Here is a tiny trained network, its code and every weight. The questions are about switching its units off for an input and a class, where a switched-off unit gives its printed mean instead of its output.

import numpy as np


def w(rows, s, z=0):
    codes = np.array(rows[::2]) - 128.0
    scale = np.full(codes.shape[1], s)
    scale[-1] = z or s
    return codes * scale


def norm(h):
    return h / np.sqrt((h * h).mean(-1, keepdims=True) + 1e-5)


def f(y):
    return np.maximum(y, 0)


def log_softmax(a):
    a = a - a.max(-1, keepdims=True)
    return a - np.log(np.exp(a).sum(-1, keepdims=True))


def net(x, mask):
    res = np.array(x, float).reshape(1, 5) / 4 @ E
    u = 0
    for l in range(3):
        y = f(norm(res) @ A[l][:, :-1].T + A[l][:, -1])
        res = res + np.where(mask[u : u + 8], y, B[l][:, -1]) @ B[l][:, :-1]
        u += 8
    return log_softmax(norm(res)[-1] @ U[:, :-1].T + U[:, -1])


A, B = {}, {}
E = w([
[255,113,157,121,105,150,119,167],'x0',
[136,114,139,98,232,128,125,182],'x1',
[119,133,156,117,118,148,135,130],'x2',
[147,223,106,100,141,146,137,121],'x3',
[126,127,144,110,119,124,137,133],'x4',
],0.0098)
A[0] = w([
[124,97,191,138,211,118,61,219,120],'0.n1',
[234,106,164,152,158,137,187,149,71],'0.n2',
[175,102,163,143,116,137,96,129,28],'0.n3',
[136,87,117,104,62,132,114,99,78],'0.n4',
[109,148,161,158,145,135,191,83,254],'0.n5',
[142,1,150,130,142,156,65,131,23],'0.n6',
[149,139,81,92,98,175,160,70,106],'0.n7',
[116,95,157,125,99,132,85,90,169],'0.n8',
],0.009,0.0029)
B[0] = w([
[161,69,20,82,196,180,214,83,253],'0.n1',
[30,167,94,123,91,193,90,186,237],'0.n2',
[113,119,84,145,35,86,72,246,179],'0.n3',
[125,93,84,178,179,212,141,67,183],'0.n4',
[131,65,98,126,159,58,77,140,208],'0.n5',
[142,187,239,187,131,2,139,90,219],'0.n6',
[159,141,143,108,181,203,208,132,186],'0.n7',
[123,121,78,208,158,91,136,105,187],'0.n8',
],0.0063,0.0061)
A[1] = w([
[182,231,128,104,176,161,152,149,73],'1.n1',
[26,68,78,142,122,153,92,113,134],'1.n2',
[27,111,134,140,144,45,172,101,71],'1.n3',
[88,81,122,221,1,105,176,29,138],'1.n4',
[180,99,90,147,85,207,164,62,2],'1.n5',
[128,201,107,77,106,132,53,114,66],'1.n6',
[209,92,96,150,35,162,65,176,208],'1.n7',
[95,26,169,172,73,103,158,144,121],'1.n8',
],0.0082,0.0025)
B[1] = w([
[180,78,150,220,113,57,114,64,201],'1.n1',
[179,164,122,129,137,165,80,206,210],'1.n2',
[131,171,175,95,51,150,102,169,222],'1.n3',
[160,107,113,58,188,146,189,132,255],'1.n4',
[69,71,117,66,189,61,250,167,170],'1.n5',
[139,111,229,145,107,50,98,104,158],'1.n6',
[1,176,105,104,127,182,97,146,211],'1.n7',
[192,169,164,178,136,116,60,66,198],'1.n8',
],0.0087,0.0083)
A[2] = w([
[164,169,218,239,115,1,96,102,143],'2.n1',
[144,87,83,92,125,152,196,111,209],'2.n2',
[150,158,89,139,158,66,111,190,203],'2.n3',
[134,215,148,161,116,87,146,62,76],'2.n4',
[83,159,89,116,55,143,43,230,116],'2.n5',
[143,143,99,115,88,150,85,209,65],'2.n6',
[91,28,215,172,117,100,79,147,4],'2.n7',
[73,149,147,56,103,128,48,167,29],'2.n8',
],0.0095,0.0036)
B[2] = w([
[186,45,158,115,100,184,42,43,254],'2.n1',
[45,107,62,82,176,114,159,147,210],'2.n2',
[95,127,152,114,61,137,173,115,219],'2.n3',
[188,71,164,127,155,149,72,116,177],'2.n4',
[86,249,178,218,106,58,121,197,251],'2.n5',
[80,137,182,217,64,81,99,152,193],'2.n6',
[155,158,106,98,135,148,107,64,155],'2.n7',
[137,166,103,206,86,110,168,181,200],'2.n8',
],0.012,0.0083)
U = w([
[21,223,208,222,48,80,141,228,164],'0',
[81,68,57,46,217,153,255,152,178],'1',
[207,50,232,128,96,159,49,14,5],'2',
],0.012,0.0023)

Each question gives the input, the list of numbers given to net, and the class t.
The units are the neurons (one row each of A and B). Each row of codes is followed by its name. A weight is (code - 128) times the scale printed after its matrix; where a second scale follows, it is the last column's (A, B and U).
mask holds one flag per neuron, layer by layer. A switched-off neuron (its flag False) gives its mean, the last column of its row in B, instead of its output. The means were averaged over made-up inputs and are rounded, as every weight is.
A unit's drop is (log p(t) with every unit on - log p(t) with that unit switched off) / (log p(t) with every unit on - log p(t) with every unit switched off).
The circuit of an input: a set's keep is (log p(t) with only the set's units on - log p(t) with every unit switched off) / (log p(t) with every unit on - log p(t) with every unit switched off). Starting from the 12 units with the biggest drops (on a tie, the unit counted first), units are removed one at a time, each time the one whose removal leaves the highest keep (on an exact tie, the one counted first), for as long as the keep stays at least 0.8.
circuit, biggest first: the units of the circuit, biggest drop first
unit that matters most: the unit with the biggest drop
top k neurons: the k neurons with the biggest drops, biggest first
top k neurons in layer l: the k neurons of layer l with the biggest drops, biggest first
drop of u: that unit's drop, to one decimal
input [-1,7,6,8,3], class 2: unit that matters most : 1.n1
input [-5,-6,7,-4,-1], class 1: top 2 neurons in layer 0 : 0.n2; 0.n4
input [3,-5,2,-7,-7], class 2: top 2 neurons : 1.n8; 0.n6
input [0,6,6,-8,-1], class 2: top 2 neurons : 0.n6; 1.n4
input [8,0,-4,-7,0], class 0: top 3 neurons : 1.n7; 0.n2; 0.n3
input [6,-7,-8,2,1], class 1: top 2 neurons : 1.n5; 0.n4
input [5,6,6,-1,-6], class 1: top 2 neurons : 0.n1; 1.n3
input [3,-5,-7,5,6], class 1: top 3 neurons : 1.n5; 0.n6; 1.n8
input [3,-5,5,-7,-7], class 2: top 2 neurons : 1.n8; 0.n6
input [-1,-3,-6,-5,-2], class 2: top 2 neurons : 0.n6; 0.n1
input [7,-8,-1,-4,4], class 1: top 4 neurons : 1.n4; 0.n4; 1.n5; 1.n3
input [3,-2,3,5,-8], class 2: top 2 neurons : 1.n1; 0.n1
input [8,2,6,-6,4], class 0: top 2 neurons : 0.n2; 1.n7
input [2,5,3,-4,4], class 1: circuit, biggest first : 0.n1
input [-4,5,0,0,-8], class 1: top 2 neurons in layer 0 : 0.n1; 0.n2
input [2,6,7,4,0], class 1: drop of 0.n1 : 1.3
input [3,1,-2,-7,4], class 2: drop of 0.n6 : 6.5
input [8,3,5,-5,3], class 0: drop of 1.n2 : 0.0
